Small tables with named rows and columns. After each table, cells are looked up by row and column.

kip =
,kole,mil,duvurud,bibim
puda,80,144,107,166
gol,157,139,159,154
tofat,141,140,195,167
sedide,157,27,99,151
kap,114,143,150,68
gup,112,139,139,76
doboto,154,28,111,152
baf,152,30,93,149
vesokav,134,133,135,152
pivupom,128,118,111,124
dusen,115,149,170,72

What is the kole of sedide in kip? 157
What is the bibim of pivupom in kip? 124
What is the duvurud of puda in kip? 107
What is the bibim of puda in kip? 166
What is the bibim of vesokav in kip? 152
What is the kole of vesokav in kip? 134
What is the bibim of kap in kip? 68
What is the kole of puda in kip? 80
What is the kole of tofat in kip? 141
What is the duvurud of sedide in kip? 99
What is the bibim of baf in kip? 149
What is the duvurud of dusen in kip? 170
What is the bibim of tofat in kip? 167
What is the duvurud of vesokav in kip? 135
What is the bibim of gol in kip? 154
What is the kole of doboto in kip? 154
What is the mil of kap in kip? 143
What is the duvurud of tofat in kip? 195

rosig:
        fezozuv  ked  bon  zev  rerus  kam  gefosi  pebu
rok         121   91   68  151    160   78      92    92
damu        128   87   89  102     94   89     124    87
lekog       120  116  179   78     61  157      84   112
nos         123   72  190   74     58  159     127    67
ledar       128   81   94  101     91   92     126    80
nal         121  202   66   99     94   91      98   208
golab       114  106   72  190    217   92      98   108
nozilo      120   70  183   79     62  151     101    65
gokase      128   83   97  100     90   97     124    82
fil         120  198  100   97     89  115      72   201

gefosi of golab = 98
bon of fil = 100
ked of rok = 91
pebu of nal = 208
zev of nal = 99
rerus of gokase = 90
pebu of ledar = 80
ked of nos = 72
rerus of lekog = 61
gefosi of ledar = 126
bon of lekog = 179
fezozuv of nal = 121
ked of gokase = 83
zev of golab = 190
fezozuv of golab = 114
gefosi of lekog = 84
pebu of nozilo = 65
fezozuv of rok = 121
fezozuv of gokase = 128
rerus of nos = 58
Row with the largest rerus: golab

Table bam
	mebupa	vitipak	sisa	subev	fug	zekazo	tapoz	vikavu
peg	49	94	48	199	140	46	132	205
zumena	86	92	205	177	204	178	171	113
kubegot	117	145	104	78	198	182	76	109
telipu	108	118	67	164	167	131	81	48
tanas	131	179	91	101	114	52	97	97

What is the mebupa of zumena in bam?
86
What is the subev of zumena in bam?
177
What is the fug of zumena in bam?
204
What is the mebupa of tanas in bam?
131
What is the subev of tanas in bam?
101
What is the mebupa of kubegot in bam?
117
What is the vitipak of peg in bam?
94
Row with the largest vikavu: peg

vuvivo =
|  | kos | pebir | tobo | dalizag | lumamul | sege | fizubu |
|---|---|---|---|---|---|---|---|
| tobavo | 35297 | 96311 | 95946 | 99538 | 3966 | 85182 | 22019 |
| fikipo | 60138 | 37793 | 37927 | 36611 | 71612 | 41869 | 65000 |
| ler | 52461 | 55877 | 55857 | 56058 | 50707 | 55254 | 51717 |

ler, pebir -> 55877
tobavo, kos -> 35297
fikipo, lumamul -> 71612
ler, tobo -> 55857
fikipo, fizubu -> 65000
tobavo, fizubu -> 22019
tobavo, tobo -> 95946
fikipo, pebir -> 37793
fikipo, sege -> 41869
ler, lumamul -> 50707
ler, sege -> 55254
Which row has the largest dalizag? tobavo

ludebi =
|  | sibaba | bof | kani | gor | tudag | rilad | digesiv | kol | ruk | kavapin |
|---|---|---|---|---|---|---|---|---|---|---|
| femaf | 128 | 160 | 138 | 63 | 67 | 41 | 101 | 122 | 38 | 174 |
| vut | 194 | 75 | 137 | 90 | 112 | 67 | 80 | 63 | 69 | 65 |
| duro | 93 | 102 | 151 | 57 | 67 | 107 | 49 | 65 | 111 | 45 |
| rom | 123 | 128 | 5 | 57 | 51 | 127 | 143 | 137 | 90 | 60 |
| lonot | 137 | 125 | 125 | 154 | 106 | 61 | 98 | 56 | 106 | 45 |
| borebi | 11 | 133 | 145 | 112 | 165 | 92 | 97 | 57 | 79 | 105 |
| perulip | 121 | 86 | 121 | 71 | 60 | 133 | 88 | 43 | 172 | 12 |

femaf, kol -> 122
lonot, sibaba -> 137
rom, sibaba -> 123
borebi, bof -> 133
duro, kavapin -> 45
borebi, gor -> 112

Table zorab
cols = suku, rito, kefe, kavad, tefi
gununi: [42.079, 84.853, 59.159, 35.093, 13.011]
mugaza: [74.192, 48.063, 62.390, 56.436, 50.568]
novop: [75.005, 73.956, 66.616, 30.562, 28.292]
fer: [51.951, 52.847, 52.735, 52.877, 54.006]
lumini: [28.586, 40.599, 33.691, 85.317, 1.628]
vumug: [43.188, 42.633, 36.654, 58.835, 70.561]
zar: [49.434, 50.411, 49.669, 56.002, 55.964]
vap: [51.328, 80.280, 63.898, 39.536, 13.970]
sogi: [52.138, 85.031, 60.286, 29.057, 95.883]
norif: [76.063, 41.286, 68.719, 53.061, 45.915]
bipo: [44.199, 69.416, 64.885, 44.390, 34.354]
gezet: [48.222, 89.450, 64.503, 29.753, 99.677]

sogi, kavad: 29.057
mugaza, suku: 74.192
novop, suku: 75.005
fer, kavad: 52.877
novop, tefi: 28.292
mugaza, rito: 48.063
gezet, rito: 89.450
zar, suku: 49.434
gununi, kefe: 59.159
lumini, suku: 28.586
gezet, kavad: 29.753
novop, kavad: 30.562
norif, tefi: 45.915

